Here is a tiny trained network, its code and every weight. The questions are about switching its units off for an input and a class, where a switched-off unit gives its printed mean instead of its output.

import numpy as np


def w(rows, s, z=0):
    codes = np.array(rows[::2]) - 128.0
    scale = np.full(codes.shape[1], s)
    scale[-1] = z or s
    return codes * scale


def norm(h):
    return h / np.sqrt((h * h).mean(-1, keepdims=True) + 1e-5)


def f(y):
    return y / 2 * (1 + np.tanh(0.7978845608 * (y + 0.044715 * y**3)))


def log_softmax(a):
    a = a - a.max(-1, keepdims=True)
    return a - np.log(np.exp(a).sum(-1, keepdims=True))


def net(x, mask):
    res = np.array(x, float).reshape(1, 4) / 4 @ E
    u = 0
    for l in range(3):
        y = f(norm(res) @ A[l][:, :-1].T + A[l][:, -1])
        res = res + np.where(mask[u : u + 5], y, B[l][:, -1]) @ B[l][:, :-1]
        u += 5
    return log_softmax(norm(res)[-1] @ U[:, :-1].T + U[:, -1])


A, B = {}, {}
E = w([
[67,137,78,172,100,17,157,131,83],'x0',
[183,146,8,143,206,173,167,205,192],'x1',
[104,127,92,189,144,254,103,41,79],'x2',
[32,45,130,79,164,164,133,148,197],'x3',
],0.0074)
A[0] = w([
[154,135,23,171,134,1,150,156,118,102],'L0N1',
[126,95,152,88,158,176,127,145,182,156],'L0N2',
[188,124,121,157,138,67,107,128,115,5],'L0N3',
[97,104,123,145,144,136,82,147,158,28],'L0N4',
[173,150,165,146,124,21,115,134,105,51],'L0N5',
],0.013,0.0025)
B[0] = w([
[151,238,43,102,113,81,3,27,1,246],'L0N1',
[186,58,132,69,59,153,201,151,243,200],'L0N2',
[31,204,117,23,112,147,176,209,192,164],'L0N3',
[140,144,137,84,123,136,239,101,69,139],'L0N4',
[158,73,190,154,148,194,198,106,90,216],'L0N5',
],0.0093,0.011)
A[1] = w([
[62,65,25,202,131,108,173,118,120,85],'L1N1',
[84,166,88,230,169,125,138,147,68,253],'L1N2',
[71,144,45,100,148,121,228,142,150,95],'L1N3',
[115,227,12,154,129,37,105,187,139,69],'L1N4',
[192,159,135,116,158,184,77,191,229,124],'L1N5',
],0.012,0.0014)
B[1] = w([
[73,212,103,73,245,101,180,185,113,155],'L1N1',
[101,118,144,158,146,10,174,151,145,220],'L1N2',
[151,100,84,138,53,133,75,108,113,166],'L1N3',
[73,113,26,81,67,192,90,116,138,254],'L1N4',
[110,8,188,169,162,181,214,110,167,231],'L1N5',
],0.012,0.0079)
A[2] = w([
[246,207,187,80,136,159,193,192,159,183],'L2N1',
[145,146,4,166,148,155,206,96,129,179],'L2N2',
[75,212,155,86,72,87,175,122,119,177],'L2N3',
[166,158,167,85,41,117,158,189,156,3],'L2N4',
[170,197,42,91,113,159,71,148,153,23],'L2N5',
],0.014,0.0019)
B[2] = w([
[53,10,131,109,134,163,184,150,221,210],'L2N1',
[82,173,125,80,144,130,87,173,135,254],'L2N2',
[221,103,118,166,110,174,115,146,188,247],'L2N3',
[67,125,96,147,203,225,158,110,103,168],'L2N4',
[87,113,57,31,107,197,109,129,121,234],'L2N5',
],0.013,0.0085)
U = w([
[86,176,173,135,212,67,135,173,140,5],'0',
[106,162,31,28,103,151,63,141,120,152],'1',
[233,113,225,188,66,81,67,67,98,63],'2',
[132,4,196,117,136,195,188,136,215,237],'3',
],0.011,0.0025)

Each question gives the input, the list of numbers given to net, and the class t.
The units are the neurons (one row each of A and B). Each row of codes is followed by its name. A weight is (code - 128) times the scale printed after its matrix; where a second scale follows, it is the last column's (A, B and U).
mask holds one flag per neuron, layer by layer. A switched-off neuron (its flag False) gives its mean, the last column of its row in B, instead of its output. The means were averaged over made-up inputs and are rounded, as every weight is.
A unit's drop is (log p(t) with every unit on - log p(t) with that unit switched off) / (log p(t) with every unit on - log p(t) with every unit switched off).
unit that matters most: the unit with the biggest drop
top k neurons: the k neurons with the biggest drops, biggest first
k most important neurons of layer l: the k neurons of layer l with the biggest drops, biggest first
drop when u is switched off: that unit's drop, to one decimal
input [2,-5,-7,-6], class 2: most important neuron of layer 2	(L2N5)
input [-2,1,-1,-3], class 3: top 3 neurons	(L0N1; L0N5; L1N4)
input [6,-4,1,6], class 0: top 2 neurons	(L1N1; L0N1)
input [2,-6,-6,-3], class 3: top 2 neurons	(L0N5; L0N3)
input [1,-4,0,-2], class 3: top 2 neurons	(L0N1; L1N4)
input [2,-3,-3,-2], class 2: 2 most important neurons of layer 0	(L0N5; L0N1)
input [5,-4,-8,8], class 2: 3 most important neurons of layer 2	(L2N1; L2N5; L2N2)
input [3,2,5,0], class 0: 2 most important neurons of layer 1	(L1N2; L1N1)
input [-7,8,2,-8], class 3: top 2 neurons	(L0N1; L1N5)
input [-3,6,0,-2], class 3: top 2 neurons	(L1N5; L0N1)
input [-2,-3,6,-8], class 2: top 3 neurons	(L0N2; L0N1; L1N4)
input [-6,-6,6,0], class 2: 2 most important neurons of layer 2	(L2N1; L2N5)
input [2,0,5,1], class 0: top 2 neurons	(L0N1; L0N2)
input [6,-6,8,6], class 0: unit that matters most	L1N1
input [1,-8,-2,0], class 2: top 2 neurons	(L0N2; L2N1)
input [4,-6,-7,-1], class 2: top 2 neurons	(L0N5; L0N2)
input [6,-5,-5,-6], class 2: 2 most important neurons of layer 0	(L0N5; L0N1)
input [-5,-5,-5,-8], class 3: drop when L2N1 is switched off	0.0
input [-3,-6,-1,-8], class 3: drop when L0N1 is switched off	0.1
input [3,-3,-5,1], class 2: unit that matters most	L0N5
